What each symbol does to the units:
DH β SR
DH θ GS
DH σ NM
BB β NH
BB θ HF
BB σ CD
JT β CF
JT θ BG
JT σ GJ
MQ β FB
MQ θ NM
MQ σ GS
GS β MQ
GS θ DH
GS σ QQ
CZ β RL
CZ θ BR
CZ σ SR
BR β QQ
BR θ CZ
BR σ JF
QQ β GS
QQ θ SR
QQ σ BR
QJ β FF
QJ θ ZZ
QJ σ CF
DJ β TJ
DJ θ GZ
DJ σ GD
NH β CM
NH θ LH
NH σ BB
TT β GZ
TT θ TJ
TT σ DQ
ZC β ZH
ZC θ GJ
ZC σ BG
HF β DQ
HF θ BB
HF σ LH
FB β PC
FB θ PQ
FB σ MQ
JF β BR
JF θ RL
JF σ RQ
GJ β JT
GJ θ ZC
GJ σ SQ
GZ β LS
GZ θ DJ
GZ σ TT
RQ β JF
RQ θ FG
RQ σ LS
DQ β TT
DQ θ CD
DQ σ HF
LH β HF
LH θ NH
LH σ FZ
GD β DJ
GD θ LS
GD σ FG
SR β CZ
SR θ QQ
SR σ DH
LS β RQ
LS θ GD
LS σ GZ
PC β ZZ
PC θ FF
PC σ FB
CM β SQ
CM θ FZ
CM σ NH
FG β GD
FG θ RQ
FG σ RL
BG β ZC
BG θ JT
BG σ NL
FZ β LH
FZ θ CM
FZ σ ZH
RL β FG
RL θ JF
RL σ CZ
NL β BG
NL θ CF
NL σ ZZ
NM β DH
NM θ MQ
NM σ PQ
ZZ β NL
ZZ θ QJ
ZZ σ PC
CF β QJ
CF θ NL
CF σ JT
ZH β FZ
ZH θ SQ
ZH σ ZC
TJ β CD
TJ θ TT
TJ σ DJ
PQ β NM
PQ θ FB
PQ σ FF
SQ β GJ
SQ θ ZH
SQ σ CM
FF β PQ
FF θ PC
FF σ QJ
CD β BB
CD θ DQ
CD σ TJ

The rows follow the links: the fewer symbols apart two units are, the more alike their rows tend to be.

Name the unit of each row.
[ 994 -248  601 -199 -634 -756 -455 -554  247 -743 -331  -80 -280  -26  447   61   63  289 -233  111  -86 -253  440 -266 -159  260 -610  -79  113 -515  173  -42 -123 -610  522  243  499 -127 -105 -102  108  126   99  347 -229 -724 -102]: JT
[-644  121  144  237  403 -187  650  118  982 -232  103  174  217 -343  207  763 -410  498  -91 -544 -106   95  -24 -477  123 -288  787 -526  233  786 -346  713 -336 -123 -156  180 -335 -130  -16 -458  155   91    1 -421   95   77 -243]: TT
[-477  381 -586  170  -31  130  415  173  274  457  286  518  350  214  567  345   38  213 -272 -326  592 -116 -149 -291  -33 -261 1102 -120  360  818  344  788 -267 -230 -160   52 -488  392 -302 -633  163   85  107 -180  902  114  192]: DJ
[-915  229   75  492  690 -285  572  288  758   44  445 -148  135 -369   19  527 -323  277 -187 -602  197   24   30 -283   81   78  686 -249 -145  975 -345  475  -77  136 -243  125 -595  108   58 -627 -233  255 -329 -547  224 -122 -149]: GZ
[ 624 -156 -288 -618 -686 -232 -723  486 -325   -4 -120  359  101  171  204 -203   33  107 -607  752  395 -190  164  207 -498   99  281  405   63 -136  402 -202 -100 -473  417  634  794  259 -722 -931  -70  315  -81  259  345 -285  178]: PC
[-440  222   13  159  418  611  104  570 -108  190 -305  -20  220  -18 -740  -66 -100 -159  394  354 -862  461  -80  327   22 -209 -247   10 -289 -270 -554 -700  234  680 -487  121  111 -469  317  362 -215  -30 -112  -52 -684  643 -143]: DH
[-534  159 -708  -34  218  103  132  253  157  473  630  210   62  -73  318  126   68  -76 -371 -455  964 -156 -256  -94  -92   68  931   69   71  739  402  598  -22   73 -144  -59 -663  284 -271 -603  172   98 -134 -338  770   17  169]: TJ
[  823  -395   398  -158  -319  -511  -251 -1007  -353  -440     4  -397  -499   -27   304  -532   210  -195   109  -392   572  -246    30    23   403   349 -1033   192   -54  -592   401   -28   259  -150   451  -363   -75   125    76   559   209  -255   193   241    37  -740   -31]: SQ

Each walk starts at a row. The symbols on each line, taken left to right, move it on to the next unit.
Answer with the unit's row; about right is enough.
[ 310 -365  -10 -200 -138 -323 -254 -753 -490  -65  493 -626 -539 -248   -8 -692  211 -260   94 -378  889 -397   28  -34  405  533 -627  269 -321 -492  505   17  385  129  356 -587 -427   42  165  597   76 -320   92  -13  -50 -696  -32]
β β β θ σ θ
[ 840 -264  519 -312 -594 -800 -426 -135  347 -774 -356  -38 -148 -109  377  109 -217  523 -486  377 -198 -123  317 -197 -260  178 -332 -188  269 -468    0 -147 -211 -518  422  649  815 -208 -318 -504   29  393   68  181 -185 -575 -317]
σ β σ σ σ β
[1009 -333  505 -172 -561 -824 -324 -764 -198 -581  -93 -348 -327   -7  460  -37  132 -127 -195 -217  160 -289  264 -193  108  349 -910  -55  165 -540  371  -54  -26 -423  628 -157  273  -24   64  350  173  -23  190  388 -144 -589  -46]
[-362 -159 -385 -271  174  -91 -151  -94 -340  275  801 -440 -314 -412  -26 -727   72 -398 -203 -347 1222 -122 -345   83  170  373  147  353 -342  343  358  231  403  508  172 -310 -818  387   -4   59  127 -274  -99 -459  276 -356  -11]
σ σ β θ θ
[-478   34 -549  -51  154  -32  -40  201 -212  472  816  -86  -84 -445  265 -290   73 -258 -196 -364 1197 -356 -368  -16  -25  392  752  436 -177  620  337  492  303  278   50 -186 -773  417 -144 -462   68 -142 -128 -470  565  -98   26]
σ β θ β β β
[-890  -25 -117  134  876 -201  518  228  349  311  690 -379 -120 -486 -182  353 -341   77 -141 -616  287   51   44 -314  135  191  455 -107 -325  934 -305  240  230  337  -59 -102 -576  254   34 -356 -578  147 -388 -619  157   34 -325]
[ 389 -343  493 -378 -336 -570 -469  329  648 -673 -203   25   34 -274   -5  136 -385  449 -526  365 -473   63  428  -65 -457  244  -61   56  215 -270 -300 -276 -161 -387  404  841  843 -196 -382 -783 -144  459 -180   49 -459 -365 -128]
θ σ σ θ
[-407 -163  239 -250   58   61 -398  890  356 -290 -214  -17   93 -312 -752  -28 -384   38  -19  683 -780  156  120  247 -372   53   95  282 -362 -199 -663 -645  -39  519    3  902  546 -286  -52 -347 -540  323 -447 -256 -797  244 -231]
β β β θ σ θ
[-216  562 -152  586  259  688  447  -85 -214  358 -591  279  426  445 -188  303  168 -146  739   41 -919  391  113   48  228 -593 -275 -349  131  -16 -299 -239 -271   30 -564 -468   39 -276  357  683  142 -226  148  231  -18  817  224]
[-102 -258  340 -307 -209 -435 -399  754  554 -477 -247   65   -1 -381 -420   92 -415  434 -294  564 -637  114  215  251 -440  313  208   94   66    1 -519 -494  -50   33  100  859  762 -230 -338 -651 -292  386 -325 -125 -517   -6 -190]
β β β σ
[-558   -7   18 -155  203  415 -199  811   20  -70 -203  -31  153 -233 -874 -182 -239  -23  166  514 -905  383  -34  320 -134   21  -63   99 -386 -198 -817 -722   38  662 -335  439  394 -393  241   73 -289  114 -375  -37 -855  531 -264]
θ θ β β
[-397  393 -100  393  457  689  342  268 -313  257 -464   92  367  187 -560  102   76 -193  703  264 -968  464  -58  238  228 -512 -419 -121  -82 -316 -477 -579  104  297 -473 -264   30 -214  452  747 -115 -242   89  151 -435  763   55]
[ -29  559 -239  698    4  465  657 -297  161  485 -392  502  619  712  603  782  191   49  139  -39 -272  182   50 -228  146 -623  386 -476  403  486   50  474 -586 -597 -476 -385 -157  -27  -65  107  296  -42  324  201  462  517  324]
θ θ β
[ -52  511 -432  396  -33  357  567   22  267  448   50  527  448  442  540  518  167  173  -27 -184  178   46  -33 -257  121 -425  814 -406  456  747  259  684 -351 -610 -185  -71 -278  195 -249 -326  301   88  210  157  839  351  237]
σ β θ σ σ σ
[-256  322  292  425  -53 -252  622 -131  985 -331  -60  424  275 -119  352  716 -142  614  162 -512 -469   64   36 -532  171 -430  518 -594  463  431 -245  696 -516 -370 -271   31 -327 -342  229 -163  501   -1  220 -261  149  -94 -155]
[  14 -369 -244 -217  144 -159 -195 -501 -579  204  640 -540 -478 -294  -65 -701   79 -337  -46 -442 1099 -321 -374   90  333  531 -282  355 -351 -135  385  118  613  513  326 -598 -581  269  240  444   24 -384  -35 -288   61 -436  -94]
σ θ β σ
[ -40  262  272  548  -85   21  495 -429  991 -441 -322  516  318  -43  226  605  -24  568  270 -319 -701  150   28 -433  123 -523  219 -680  567   34 -294  527 -441 -285 -353  -98 -165 -318  296  230  696 -208  319  -34 -119   55  -47]
[  96  270  389  349 -214  217  233 -428  654 -481 -312  544  186   25   -1  310   88  412  598 -288 -828  142  -66  -67  346 -525 -101 -433  396 -307 -193  319 -428   17 -280 -226 -302 -507  530  604 1022 -310  302  186 -342  257   32]
β σ σ σ β
[  27  191  376  135 -329  419   41 -318  401 -393 -446  397  187  -75 -275 -146  237  166  762  -27 -734  224 -181  430  147 -513 -197 -209  365 -566 -181   90 -281  221 -209 -322 -209 -654  644  920 1039 -502  367  112 -429  228   92]
[-741  -15 -219  413 1079  -54  439  102 -209  388  672 -669 -234 -190 -224  -65 -251 -297 -227 -628  473   99  -48 -175  252  290  149  -63 -635  695 -103   -1  471  406 -164 -297 -634  340   18 -211 -830  135 -408 -576  217   22 -381]
β σ θ σ
[  73  621 -150  717  351  647  738 -153   80  448 -525  387  474  661  105  567  232   52  535  -30 -540  368    2 -108  216 -817   55 -399  369  196 -120  -21 -289 -309 -495 -411  -33  -34  218  515  224 -163  424  293  263  693  235]
